Below is a small trained network, with its code and all its weights. Each question gives an input and a class and asks what happens when units are switched off, that is, made to give their printed mean instead of their output.

import numpy as np


def w(rows, s, z=0):
    codes = np.array(rows[::2]) - 128.0
    scale = np.full(codes.shape[1], s)
    scale[-1] = z or s
    return codes * scale


def f(y):
    return y / 2 * (1 + np.tanh(0.7978845608 * (y + 0.044715 * y**3)))


def log_softmax(a):
    a = a - a.max(-1, keepdims=True)
    return a - np.log(np.exp(a).sum(-1, keepdims=True))


def net(x, mask):
    res = np.array(x, float).reshape(1, 5) / 4 @ E
    y = f(res @ A[0][:, :-1].T + A[0][:, -1])
    res = res + np.where(mask, y, B[0][:, -1]) @ B[0][:, :-1]
    return log_softmax(res[-1] @ U[:, :-1].T + U[:, -1])


A, B = {}, {}
E = w([
[91,190,81,131,22],'x0',
[203,26,109,77,78],'x1',
[120,87,102,255,118],'x2',
[132,131,128,129,128],'x3',
[126,108,237,127,71],'x4',
],0.0095)
A[0] = w([
[69,200,162,95,170,92],'n0',
[150,85,111,118,107,121],'n1',
[146,115,122,123,120,77],'n2',
[187,111,120,69,102,83],'n3',
[128,120,247,112,87,99],'n4',
[102,148,114,42,157,49],'n5',
[171,96,182,143,189,112],'n6',
[139,149,154,31,122,51],'n7',
[123,70,101,111,110,93],'n8',
[141,104,150,115,199,117],'n9',
[84,180,82,97,13,110],'n10',
[99,168,148,172,148,86],'n11',
[114,125,203,145,96,74],'n12',
[110,113,164,130,109,69],'n13',
[156,129,157,105,198,143],'n14',
[140,117,165,146,185,120],'n15',
[123,101,145,104,189,88],'n16',
[184,89,97,105,87,100],'n17',
[127,135,4,86,194,51],'n18',
[129,63,104,232,105,3],'n19',
],0.017,0.0038)
B[0] = w([
[33,117,163,156,125,203],'n0',
[75,136,114,140,132,188],'n1',
[112,116,129,130,129,138],'n2',
[51,125,166,139,132,208],'n3',
[179,92,76,197,184,241],'n4',
[182,140,211,131,121,181],'n5',
[130,155,89,81,91,210],'n6',
[186,142,225,137,112,209],'n7',
[77,120,115,134,141,183],'n8',
[120,149,88,100,98,190],'n9',
[148,151,54,21,81,251],'n10',
[51,109,146,145,131,183],'n11',
[153,113,89,176,174,192],'n12',
[142,124,113,158,143,151],'n13',
[137,135,104,75,97,191],'n14',
[112,131,108,86,100,178],'n15',
[134,133,98,91,108,175],'n16',
[42,134,115,150,132,220],'n17',
[192,85,78,217,194,224],'n18',
[187,149,254,108,119,248],'n19',
],0.031,0.012)
U = w([
[132,128,78,98,95,140],'0',
[163,74,90,209,197,57],'1',
[144,126,231,154,123,252],'2',
[12,103,156,177,144,42],'3',
],0.012,0.0028)

Each question gives the input, the list of numbers given to net, and the class t.
The units are the neurons (one row each of A and B). Each row of codes is followed by its name. A weight is (code - 128) times the scale printed after its matrix; where a second scale follows, it is the last column's (A, B and U).
mask holds one flag per neuron, in row order. A switched-off neuron (its flag False) gives its mean, the last column of its row in B, instead of its output. The means were averaged over made-up inputs and are rounded, as every weight is.
A unit's drop is (log p(t) with every unit on - log p(t) with that unit switched off) / (log p(t) with every unit on - log p(t) with every unit switched off).
The circuit of an input: a set's keep is (log p(t) with only the set's units on - log p(t) with every unit switched off) / (log p(t) with every unit on - log p(t) with every unit switched off). Starting from the 12 units with the biggest drops (on a tie, the unit counted first), units are removed one at a time, each time the one whose removal leaves the highest keep (on an exact tie, the one counted first), for as long as the keep stays at least 0.8.
circuit, biggest first: the units of the circuit, biggest drop first
most important unit: the unit with the biggest drop
k most important neurons: the k neurons with the biggest drops, biggest first
drop when u is switched off: that unit's drop, to one decimal
input [6,5,-8,0,2], class 2: circuit, biggest first : [n7]
input [-5,-3,-2,0,5], class 0: 4 most important neurons : [n18 n6 n14 n15]
input [1,-3,-1,-6,-3], class 1: 4 most important neurons : [n3 n17 n18 n19]
input [-6,7,-2,-7,4], class 3: 4 most important neurons : [n3 n10 n17 n1]
input [-8,-3,-8,-6,8], class 0: 2 most important neurons : [n6 n14]
input [-8,-5,-8,2,-5], class 0: 2 most important neurons : [n14 n9]
input [1,-5,-7,1,-6], class 2: 2 most important neurons : [n5 n4]
input [5,-3,-7,-1,-3], class 2: 2 most important neurons : [n5 n7]
input [-3,8,-1,5,6], class 3: 3 most important neurons : [n3 n17 n18]
input [-2,6,-1,4,4], class 3: 2 most important neurons : [n3 n18]
input [-5,6,-1,0,2], class 3: 2 most important neurons : [n10 n3]
input [8,-3,3,3,8], class 0: 2 most important neurons : [n10 n18]
input [4,-3,1,-4,-5], class 1: 2 most important neurons : [n18 n6]
input [4,4,-8,7,-4], class 2: most important unit : n7
input [7,8,-3,-5,-4], class 3: 3 most important neurons : [n3 n17 n8]
input [4,8,6,4,-6], class 3: drop when n4 is switched off : 0.2
input [5,5,7,-5,4], class 2: drop when n19 is switched off : 9.4
input [-1,4,-6,0,1], class 2: drop when n7 is switched off : 2.4
